Facts:
baflus	dezo	skefum; baflus	dezo	gadribrik; baflus	dezo	gaplel; bimutul	dezo	veplabres; bimutul	dezo	stupus; bovul	dezo	nesu; bovul	dezo	tikol
bovul	dezo	tridun; bovul	dezo	stugris; bovul	dezo	puflur; breben	dezo	nizus; breben	dezo	tresan; breben	dezo	stasaso; breben	dezo	veplabres
brodre	dezo	ritir; brodre	dezo	fami; dazul	dezo	refak; dazul	dezo	namu; dribre	dezo	sodrul; dribre	dezo	drozam; driflo	dezo	driti
driflo	dezo	pefel; driflo	dezo	pezis; driflo	dezo	pofa; dropudon	dezo	staren; drufosol	dezo	flaplusin; drufosol	dezo	noki; drufosol	dezo	stasaso
drufosol	dezo	tiklol; dubil	dezo	skefum; dubil	dezo	drigrim; dubil	dezo	sotren; fabrak	dezo	sesa; fabrak	dezo	tresan; fabrak	dezo	bredroplin
fesen	dezo	sesa; fesen	dezo	draru; fesen	dezo	kefli; fesen	dezo	plapla; flagis	dezo	loka; flanes	dezo	stisostis; flanes	dezo	kefli
flanes	dezo	losir; flikos	dezo	pomitron; flirok	dezo	plaplel; flirok	dezo	kleples; flumezam	dezo	biklu; flumezam	dezo	dredal; flumezam	dezo	deskur
flumezam	dezo	pofa; fluskavem	dezo	skefos; fluskavem	dezo	daskir; fluskavem	dezo	sosizan; gaso	dezo	bupim; gaso	dezo	plaplel; gegagal	dezo	sozagi
gegagal	dezo	klivak; giplak	dezo	zafus; giplak	dezo	deskur; giplak	dezo	tabra; kagra	dezo	driplu; kagra	dezo	vadu; kagra	dezo	biklu
kastak	dezo	skefos; kastak	dezo	nistuvis; kastak	dezo	fami; kastak	dezo	zupa; kastak	dezo	garen; kipi	dezo	zafus; kipi	dezo	zetres
kipugas	dezo	tresan; klabe	dezo	zetres; klibro	dezo	nizus; klibro	dezo	lodrusor; klibro	dezo	flaplusin; klibro	dezo	plibrebro; klibro	dezo	staror
klona	dezo	flugem; klona	dezo	staror; klona	dezo	badom; klona	dezo	pofa; klotrur	dezo	mufi; klotrur	dezo	flogron; klotrur	dezo	klupam
klotrur	dezo	kleples; ladul	dezo	kefli; ladul	dezo	mepum; lata	dezo	flaplum; lata	dezo	kurasko; lata	dezo	buzo; lubal	dezo	daskir
lubal	dezo	plistom; lubal	dezo	klupam; lubal	dezo	staror; luklom	dezo	biklu; luklom	dezo	gonidu; nenen	dezo	driplu; nenen	dezo	trasar
padapom	dezo	didru; padapom	dezo	staren; padapom	dezo	skidogak; padapom	dezo	sotren; pakal	dezo	vafim; pedrabuk	dezo	pefel; pedrabuk	dezo	plapla
pibrer	dezo	refak; pibrer	dezo	dipliflos; pibrer	dezo	mepum; pibrer	dezo	kleples; plagok	dezo	gupel; pledros	dezo	flaplusin; pledros	dezo	traplu
plinon	dezo	skefum; plinon	dezo	keklo; plinon	dezo	grodram; plinon	dezo	dipliflos; plinon	dezo	plistas; plodrasa	dezo	dipliflos; plodrasa	dezo	kosel
reras	dezo	biklu; reras	dezo	bredroplin; rodus	dezo	didru; rodus	dezo	daskir; rodus	dezo	flaplum; rodus	dezo	brupak; rufo	dezo	mufi
sizem	dezo	fluzor; sizem	dezo	skefos; sizem	dezo	plapla; sizem	dezo	saplak; skekler	dezo	drigrim; skekler	dezo	lugram; skidifin	dezo	fluzor
skidifin	dezo	sosizan; sodum	dezo	didru; sodum	dezo	puflur; soflustak	dezo	skefum; stizuk	dezo	pezis; stizuk	dezo	gaplel; stutel	dezo	nesu
stutel	dezo	saplak; stuzuklon	dezo	lodrusor; stuzuklon	dezo	lifuro; stuzuklon	dezo	sufin; stuzuklon	dezo	bredroplin; suflok	dezo	risko; suflok	dezo	lodrusor
suflok	dezo	stufo; suflok	dezo	flugem; suflok	dezo	lirur; taza	dezo	zupa; taza	dezo	zetres; taza	dezo	bupim; taza	dezo	deskur
taza	dezo	tuzo; tesabo	dezo	klagror; tesabo	dezo	keklo; tesabo	dezo	stufo; tesabo	dezo	sufin; tesabo	dezo	bosan; tilim	dezo	treri
tilim	dezo	brupak; tripuzon	dezo	senikil; tripuzon	dezo	lifuro; trofi	dezo	skelok; trofi	dezo	goski; trofi	dezo	brupak; trofi	dezo	kurasko
trofi	dezo	garen; trofik	dezo	vadu; trofik	dezo	fami; trofik	dezo	flaplusin; trofik	dezo	bupim; trokur	dezo	dipliflos; trokur	dezo	naton
trokur	dezo	plistas; trukabrok	dezo	badom; tudrute	dezo	goski; tudrute	dezo	treri; tudrute	dezo	dipliflos; tudrute	dezo	naton; veklok	dezo	driplu
veklok	dezo	plistom; vigrek	dezo	dipliflos; vigrek	dezo	brupak; vigrek	dezo	stupus; voken	dezo	naton; voken	dezo	pofa; zefle	dezo	nesu
zefle	dezo	keklo; zefle	dezo	losir; zefle	dezo	tuzo; zefle	dezo	pofa; zufluk	dezo	begros; zufluk	dezo	risko; zufluk	dezo	staror
zusto	dezo	ritir; zusto	dezo	plibrebro; zusto	dezo	staren; badom	pige	83; baflus	pige	211; begros	pige	211; biklu	pige	66
bimutul	pige	83; bisas	pige	66; bosan	pige	83; bovul	pige	211; breben	pige	211; bredroplin	pige	66; brodre	pige	66
brokli	pige	144; brupak	pige	211; bupim	pige	211; buzo	pige	211; daskir	pige	83; dazul	pige	83; deskur	pige	66
didru	pige	144; dipliflos	pige	144; draru	pige	144; dredal	pige	144; dribre	pige	83; driflo	pige	66; drigrim	pige	66
driplu	pige	66; driti	pige	144; dropudon	pige	83; drozam	pige	211; drufosol	pige	83; dubil	pige	211; fabrak	pige	144
fami	pige	144; fesen	pige	211; flagis	pige	144; flanes	pige	211; flaplum	pige	144; flaplusin	pige	144; flikos	pige	144
flirok	pige	83; flogron	pige	66; flugem	pige	83; flumezam	pige	144; fluskavem	pige	211; fluzor	pige	66; gadribrik	pige	66
gaplel	pige	144; garen	pige	144; gaso	pige	83; gegagal	pige	144; giplak	pige	83; gonidu	pige	66; goski	pige	144
grodram	pige	83; gupel	pige	144; kagra	pige	211; kastak	pige	83; kefli	pige	66; keklo	pige	66; kipi	pige	83
kipugas	pige	144; klabe	pige	66; klagror	pige	144; kleples	pige	211; klibro	pige	144; klivak	pige	144; klona	pige	211
klotrur	pige	144; klupam	pige	66; kosel	pige	211; kurasko	pige	83; ladul	pige	144; lata	pige	211; lifuro	pige	144
lirur	pige	144; lodrusor	pige	144; loka	pige	83; losir	pige	144; lubal	pige	144; lugram	pige	144; luklom	pige	144
mepum	pige	83; mufi	pige	144; namu	pige	144; naton	pige	144; nenen	pige	144; nesu	pige	66; nistuvis	pige	144
nizus	pige	66; noki	pige	66; padapom	pige	211; pakal	pige	211; pedrabuk	pige	211; pefel	pige	211; pezis	pige	211
pibrer	pige	66; plagok	pige	144; plapla	pige	144; plaplel	pige	66; pledros	pige	83; plibrebro	pige	144; plinon	pige	211
plistas	pige	211; plistom	pige	66; plodrasa	pige	83; pofa	pige	211; pomitron	pige	83; puflur	pige	211; refak	pige	211
reras	pige	144; risko	pige	211; ritir	pige	211; rodus	pige	83; rosik	pige	144; rufo	pige	83; saplak	pige	144
senikil	pige	66; sesa	pige	66; sizem	pige	83; skefos	pige	144; skefum	pige	144; skekler	pige	211; skelok	pige	211
skidifin	pige	66; skidogak	pige	66; skitrul	pige	144; sodrul	pige	83; sodum	pige	83; soflustak	pige	144; sosizan	pige	83
sotren	pige	66; sozagi	pige	66; staren	pige	211; staror	pige	144; stasaso	pige	144; stisostis	pige	211; stizuk	pige	144
stufo	pige	144; stugris	pige	211; stupus	pige	144; stutel	pige	144; stuzuklon	pige	144; sufin	pige	211; suflok	pige	144
tabra	pige	83; taza	pige	83; tesabo	pige	144; tiklol	pige	211; tikol	pige	144; tilim	pige	66; traplu	pige	83
trasar	pige	211; trepla	pige	66; treri	pige	211; tresan	pige	144; tridun	pige	144; tripuzon	pige	144; trofi	pige	211
trofik	pige	211; trokur	pige	144; trukabrok	pige	66; tudrute	pige	83; tuzo	pige	66; vadu	pige	83; vafim	pige	144
veklok	pige	66; veplabres	pige	144; vigrek	pige	144; voken	pige	144; zafus	pige	144; zefle	pige	144; zetres	pige	144
zifla	pige	83; zufluk	pige	211; zupa	pige	211; zusto	pige	211

Known rows:
vafim: -11, 3, 7, 2, 3, 5, -11, -12, 23, -11, 12, -14, 6, -17, 2, -6, 12, 2, 10, -3, -30, 0, 18, 28, 1, 11, -21, -23, -4, -14
pakal: 6, -1, 3, 14, -3, 1, -7, 14, -14, -5, -1, 21, 1, -1, -30, -6, -2, 1, -23, 12, 42, 1, -1, -7, 21, -23, 20, 55, 12, 8
plistom: 4, -14, 9, -28, 1, 6, -11, 14, -27, 22, -7, 7, 6, 33, 14, -4, 36, 7, 6, -2, -8, -12, -17, -24, -18, 18, 15, -46, 0, 24
lubal: -28, 2, -11, 27, 17, -26, 5, 4, 3, 7, 11, -24, 22, -15, -2, -7, -5, 7, 1, 21, -9, -10, 34, 13, 34, 24, 10, -6, 4, -5
klivak: -10, 2, 6, 2, 2, 6, -12, -12, 21, -8, 9, -12, 6, -17, 3, -8, 15, 2, 10, -4, -31, 1, 13, 26, -1, 12, -21, -22, -6, -12
zufluk: 5, 9, 2, 26, -15, -2, 0, 12, -15, -1, 0, 11, 22, 7, -44, -9, -10, 3, -26, 28, 18, 1, 4, -14, 32, -11, 23, 59, 11, 26
nenen: -35, -15, -19, 11, 18, -15, -4, 1, 4, 19, 7, -19, 7, -34, 10, -11, 7, 11, -2, -4, 8, -23, 21, 2, 27, 23, -7, -3, 19, -16
trofik: 12, 12, 13, 12, -18, -1, -10, 10, -12, 23, 2, 14, 19, -8, -37, 0, -6, 20, -32, 6, 30, -31, 4, -10, 48, -20, 34, 59, 13, 7
giplak: 15, 10, -17, 7, 2, -16, 37, -4, -23, 10, -19, 1, -14, -20, 27, 26, -55, -10, -9, -28, 4, -2, -14, -23, 16, -13, 5, 20, -2, -17
deskur: 14, -5, 4, -20, -2, 18, -2, -1, -38, 6, -18, 22, 0, 15, 16, 2, 31, -12, 12, -17, -8, -13, -19, -23, -8, -7, 4, -59, -6, 15
fluskavem: 1, -1, 2, 15, 29, -17, -13, 28, -30, -11, 8, 21, 8, -6, -16, 2, 4, 2, -28, 16, 57, 11, 5, 11, 12, -6, 32, 60, 4, 5
skekler: 5, -6, -2, 19, 4, -5, -10, 11, -8, -7, -1, 16, -1, 6, -17, -7, 0, 3, -25, 9, 48, 2, -2, -9, 26, -35, 10, 56, 16, 12
zifla: 19, 6, -4, -20, -13, -9, 14, 5, 7, 6, -6, -12, -6, 8, 29, 23, -31, 6, -6, -21, -22, 15, -25, -7, -34, 13, -8, 18, -7, -1
skidifin: -3, -19, 2, -4, 42, -16, 3, 15, -42, 17, -11, 15, -3, 22, 14, 0, 6, -11, 6, 16, 35, 4, -5, -27, 14, 3, 44, -52, 3, 4
lifuro: -12, 2, 7, 6, -4, 7, -13, -18, 24, -7, 12, -12, 4, -13, -4, -9, 9, -2, 16, -2, -31, 3, 14, 24, -4, 10, -23, -21, 1, -17
zefle: -21, 8, -22, 40, 26, 1, 19, -6, 3, -24, -10, 0, 10, -25, 0, -8, -13, -23, 2, 13, -15, 7, 29, 3, 52, 1, -20, -20, 2, -7
plinon: 0, -9, -20, 2, 2, 12, 3, 14, 32, -16, -9, 29, -21, 18, -14, -4, -1, 10, -24, 23, 70, -11, 8, -24, 30, -50, -9, 55, 12, 27
bimutul: 6, -5, -19, 0, -17, -25, 37, -6, 3, 21, -7, -14, -28, 2, 4, 19, -58, -2, -3, -4, 16, 8, -13, -25, -11, 1, 18, 21, 2, -20
dazul: 6, -2, -15, -3, 8, -28, 31, 7, 5, 24, -12, -10, -10, -1, 17, 25, -59, 8, -11, -8, 13, 7, -10, -28, 4, 6, 17, 21, 0, -8
biklu: -10, -27, -13, -28, -18, 19, -8, 12, -41, 25, -25, 11, -9, 7, 4, -16, 43, -9, 9, -31, -3, -17, -34, -50, -29, 23, -5, -38, 23, 13
puflur: 13, 6, 10, -3, -15, 12, -22, 12, -14, -23, 9, 20, 1, 9, -16, -6, 22, 1, -16, -2, 15, 12, -11, 18, -21, -14, 0, 54, -2, 15

Rows:
No name comes twice in this set of rows, the named rows included.
-34, 3, -27, 3, -6, -8, 31, -15, 31, -5, 10, 7, -29, -25, -11, 0, 0, 3, 21, 30, 44, -19, 32, 19, 6, -2, -2, -12, -13, -18 : vigrek
2, -5, -23, 9, -7, -45, 34, 7, -26, 2, -1, -24, -17, 4, 40, 16, -47, -3, -6, -5, 22, 11, -10, -2, -15, -1, 19, 28, 0, -6 : sodum
-8, -22, -4, 4, 23, 2, -20, -11, 56, -24, 9, -29, -6, 21, 46, -14, 12, 15, 11, -11, -11, -1, 19, 11, 22, -40, -51, -20, 12, 8 : skefum
-28, 13, -33, 37, 5, 9, 33, -5, 6, -25, -18, 6, 11, -27, -10, -11, -10, -21, 8, 24, -18, 1, 30, -4, 43, 11, -24, -20, -1, 4 : voken
23, 20, 24, -10, -12, 24, -22, 7, -4, 6, 5, 28, 14, -8, -25, 5, 20, 12, -23, -12, 6, -12, -7, 9, 10, -19, 5, 49, -3, 9 : bupim
19, 11, 18, -5, -26, 9, -24, 7, -12, -12, 13, 11, 8, 11, -19, -5, 21, 9, -18, 0, 11, -2, -8, 18, -11, -17, 7, 56, -1, 19 : ritir
14, -4, 8, -18, 3, 20, 0, 5, -28, 6, -16, 22, 3, 27, 14, 2, 28, -10, 12, -5, -9, -3, -17, -19, -8, -2, 8, -59, -6, 19 : tuzo
-31, 6, -34, 5, 3, 8, 37, -13, 51, -10, -4, 12, -18, -20, -18, 2, -8, 1, 9, 30, 27, -20, 32, -1, 26, -2, -18, -18, -11, -7 : trokur
-3, -8, -17, 17, 21, 3, 22, 14, -42, -4, -31, 18, 10, 25, 2, -7, 3, -31, 2, 19, 12, 8, -4, -48, 26, -1, 14, -53, 5, 31 : driflo
-21, -7, -12, 30, 43, -13, 5, -3, 3, -10, 4, -7, 4, -25, 4, -6, -9, -14, 6, 14, 1, 11, 26, 13, 29, 4, -3, -20, 1, -22 : stutel
-10, 6, 11, -3, 20, 2, -14, -7, 32, 4, 11, -13, 16, -15, 5, -1, 14, 10, 8, -2, -26, -5, 20, 23, 8, 21, -15, -22, -5, -14 : mufi

Now the same objects, written a new way:
Known rows:
stizuk: -4, -12, -2, -11, 7, -3, 10, -13, -19, 2, 9, -21, -51, 17
stisostis: 3, 13, 2, 18, 0, -5, -6, 10, 6, 15, 5, 19, 25, -16
sesa: 16, -2, 15, 8, 8, -7, 2, -14, 4, -3, -1, 43, 53, 11
fabrak: 2, -5, -5, -22, -9, -2, -6, -38, -38, -17, -19, -26, -62, 60
drufosol: -21, 3, -4, -4, -15, 8, -15, 6, -26, 2, -11, -45, -28, 9
fesen: 1, 12, 6, 15, -2, 4, -7, -9, -10, 8, 5, -9, 32, -7
skefos: 5, -14, -7, -13, 5, 2, -2, 6, -8, 4, -6, -5, -22, 11
vadu: -9, 11, -1, -15, -13, -1, -17, 20, -16, 1, -4, -28, -23, 3
padapom: -1, -2, 13, 19, 0, 1, -3, -10, -7, 23, 3, -26, 35, -7
bovul: -5, 11, 5, 17, -2, -1, -4, -1, 7, 5, 10, -12, 31, -19
draru: 7, -12, -10, -10, 3, -2, 0, 2, -10, 2, -9, 0, -38, 20
garen: 13, -14, -18, -3, 3, 8, 3, 5, -6, 5, -11, 4, -9, 20
rufo: -17, 8, -5, -8, -9, 2, -8, 14, -23, 8, -13, -55, -23, -1
kefli: 16, -4, 11, 7, 10, -4, 4, -7, 7, -3, 4, 44, 64, -7
stugris: 5, 12, 3, 15, -1, -2, -6, 12, 9, 11, 7, 18, 36, -14
namu: -4, -10, 4, -11, 3, -6, 2, 3, 12, -14, -5, 0, -43, 14
stutel: -5, -12, -8, -12, 1, 3, 3, -10, -15, -7, 1, -24, -37, 5
drozam: 14, 13, 0, 6, -6, -10, -6, 15, 5, 15, -4, -5, 43, -21
stasaso: 2, -11, -4, -14, -1, -3, 0, -2, 0, -6, -10, 1, -41, 20
zetres: -7, -13, -15, -14, 9, 1, -2, 24, 5, 0, 16, -13, -25, -36
kipi: -30, 4, -17, 4, 1, 14, -10, 34, -30, 15, 27, -46, -11, -45

Rows:
No name comes twice in this set of rows, the named rows included.
-2, -5, 4, 7, 22, 4, 1, 2, -4, 5, 33, 19, 61, -73 : klabe
5, 9, -5, -45, -17, -5, -11, -39, -24, -39, -3, -20, -61, 35 : reras
-1, 24, -7, 10, -4, 3, -7, -8, -13, -3, 23, -3, 27, -23 : klona
-7, 9, -20, -18, -8, -1, -1, -19, -20, -38, 19, -14, -60, 14 : flumezam
2, -13, -4, -14, 0, -10, 8, -1, 3, 3, -1, -4, -44, 14 : gaplel
1, 12, 3, 23, 7, 15, 3, -3, 14, 10, -3, 6, 42, -13 : trofi
17, 3, 8, 4, 5, 7, -1, -31, -23, -8, 9, 35, 62, 10 : veklok
-26, 10, -15, -4, -10, 5, -10, 22, -23, 2, 15, -43, -27, -33 : giplak
-23, 7, 1, -11, -13, 2, -10, 10, -15, 3, -3, -37, -36, -14 : dribre
-12, -24, 3, -7, -1, -18, 35, -25, -2, 13, 8, -36, -60, 18 : soflustak
1, -6, -9, -17, -7, 2, -1, -22, -11, -23, -6, -23, -39, 34 : nenen
-2, -14, -4, -17, -2, 6, -8, -23, -27, -11, -10, -33, -41, 28 : klibro
-9, -3, -7, -9, 8, 4, 7, -5, -12, -16, 23, -19, -58, 7 : zefle
2, 4, -13, -25, -11, -2, -3, -29, -28, -31, 2, -13, -55, 35 : luklom
-30, 6, -16, 1, 0, 9, -16, 34, -34, 12, 26, -50, -29, -49 : taza

